Here is a tiny trained network, its code and every weight. The questions are about switching its units off for an input and a class, where a switched-off unit gives its printed mean instead of its output.

import numpy as np


def w(rows, s, z=0):
    codes = np.array(rows[::2]) - 128.0
    scale = np.full(codes.shape[1], s)
    scale[-1] = z or s
    return codes * scale


def f(y):
    return y / 2 * (1 + np.tanh(0.7978845608 * (y + 0.044715 * y**3)))


def log_softmax(a):
    a = a - a.max(-1, keepdims=True)
    return a - np.log(np.exp(a).sum(-1, keepdims=True))


def net(x, mask):
    res = np.array(x, float).reshape(1, 3) / 4 @ E
    y = f(res @ A[0][:, :-1].T + A[0][:, -1])
    res = res + np.where(mask, y, B[0][:, -1]) @ B[0][:, :-1]
    return log_softmax(res[-1] @ U[:, :-1].T + U[:, -1])


A, B = {}, {}
E = w([
[170,105,200,40,77,191,189],'x0',
[73,196,77,108,42,203,89],'x1',
[67,85,104,208,76,128,254],'x2',
],0.0081)
A[0] = w([
[56,155,38,205,204,113,81,59],'n0',
[51,164,84,202,153,42,76,75],'n1',
[198,168,143,61,190,123,39,122],'n2',
[163,64,205,57,64,202,162,9],'n3',
[38,229,51,110,20,221,62,16],'n4',
[184,181,141,69,174,129,28,132],'n5',
[43,47,92,205,67,127,245,149],'n6',
[66,253,77,100,37,213,78,17],'n7',
[211,171,152,76,170,124,24,119],'n8',
[78,165,33,197,188,72,79,70],'n9',
[94,156,44,217,181,81,73,50],'n10',
[171,112,213,34,73,246,211,16],'n11',
[239,19,202,156,229,32,148,18],'n12',
[141,59,140,143,213,68,135,21],'n13',
[59,69,108,199,75,129,239,97],'n14',
],0.0056,0.0013)
B[0] = w([
[195,147,159,60,68,73,142,190],'n0',
[191,150,172,53,66,65,143,187],'n1',
[80,158,148,177,173,168,74,216],'n2',
[177,143,149,70,93,68,135,202],'n3',
[146,32,19,166,166,98,225,243],'n4',
[51,197,164,191,180,205,49,214],'n5',
[30,207,193,208,179,205,2,253],'n6',
[120,30,27,171,175,125,224,229],'n7',
[76,161,155,179,167,175,73,219],'n8',
[198,150,186,56,64,88,144,193],'n9',
[163,142,178,63,65,78,136,189],'n10',
[221,162,184,55,52,45,142,236],'n11',
[128,48,14,183,176,152,224,242],'n12',
[146,83,79,112,117,114,188,170],'n13',
[73,179,161,172,165,215,45,230],'n14',
],0.0066,0.0063)
U = w([
[53,200,169,159,175,166,93,212],'0',
[128,4,59,139,162,119,167,155],'1',
[181,161,180,66,69,86,133,1],'2',
],0.014,0.00057)

Each question gives the input, the list of numbers given to net, and the class t.
The units are the neurons (one row each of A and B). Each row of codes is followed by its name. A weight is (code - 128) times the scale printed after its matrix; where a second scale follows, it is the last column's (A, B and U).
mask holds one flag per neuron, in row order. A switched-off neuron (its flag False) gives its mean, the last column of its row in B, instead of its output. The means were averaged over made-up inputs and are rounded, as every weight is.
A unit's drop is (log p(t) with every unit on - log p(t) with that unit switched off) / (log p(t) with every unit on - log p(t) with every unit switched off).
The circuit of an input: a set's keep is (log p(t) with only the set's units on - log p(t) with every unit switched off) / (log p(t) with every unit on - log p(t) with every unit switched off). Starting from the 12 units with the biggest drops (on a tie, the unit counted first), units are removed one at a time, each time the one whose removal leaves the highest keep (on an exact tie, the one counted first), for as long as the keep stays at least 0.8.
units of the circuit, in order: the units of the circuit, biggest drop first
top k neurons: the k neurons with the biggest drops, biggest first
drop of u: that unit's drop, to one decimal
input [8,8,-6], class 1: units of the circuit, in order -> n7
input [-2,5,-4], class 1: units of the circuit, in order -> n4, n7
input [5,6,4], class 1: top 2 neurons -> n4, n7
input [5,-8,-5], class 1: top 2 neurons -> n12, n6
input [-6,1,-5], class 2: top 2 neurons -> n6, n9
input [5,-7,-7], class 0: top 2 neurons -> n5, n8
input [6,-6,8], class 0: top 2 neurons -> n6, n14
input [-6,7,-2], class 1: top 2 neurons -> n4, n7
input [-7,-4,7], class 0: top 4 neurons -> n6, n14, n11, n3
input [5,7,0], class 1: drop of n0 -> 0.0
input [-6,8,5], class 1: drop of n4 -> 1.0
input [-3,-1,-1], class 2: drop of n6 -> 0.3
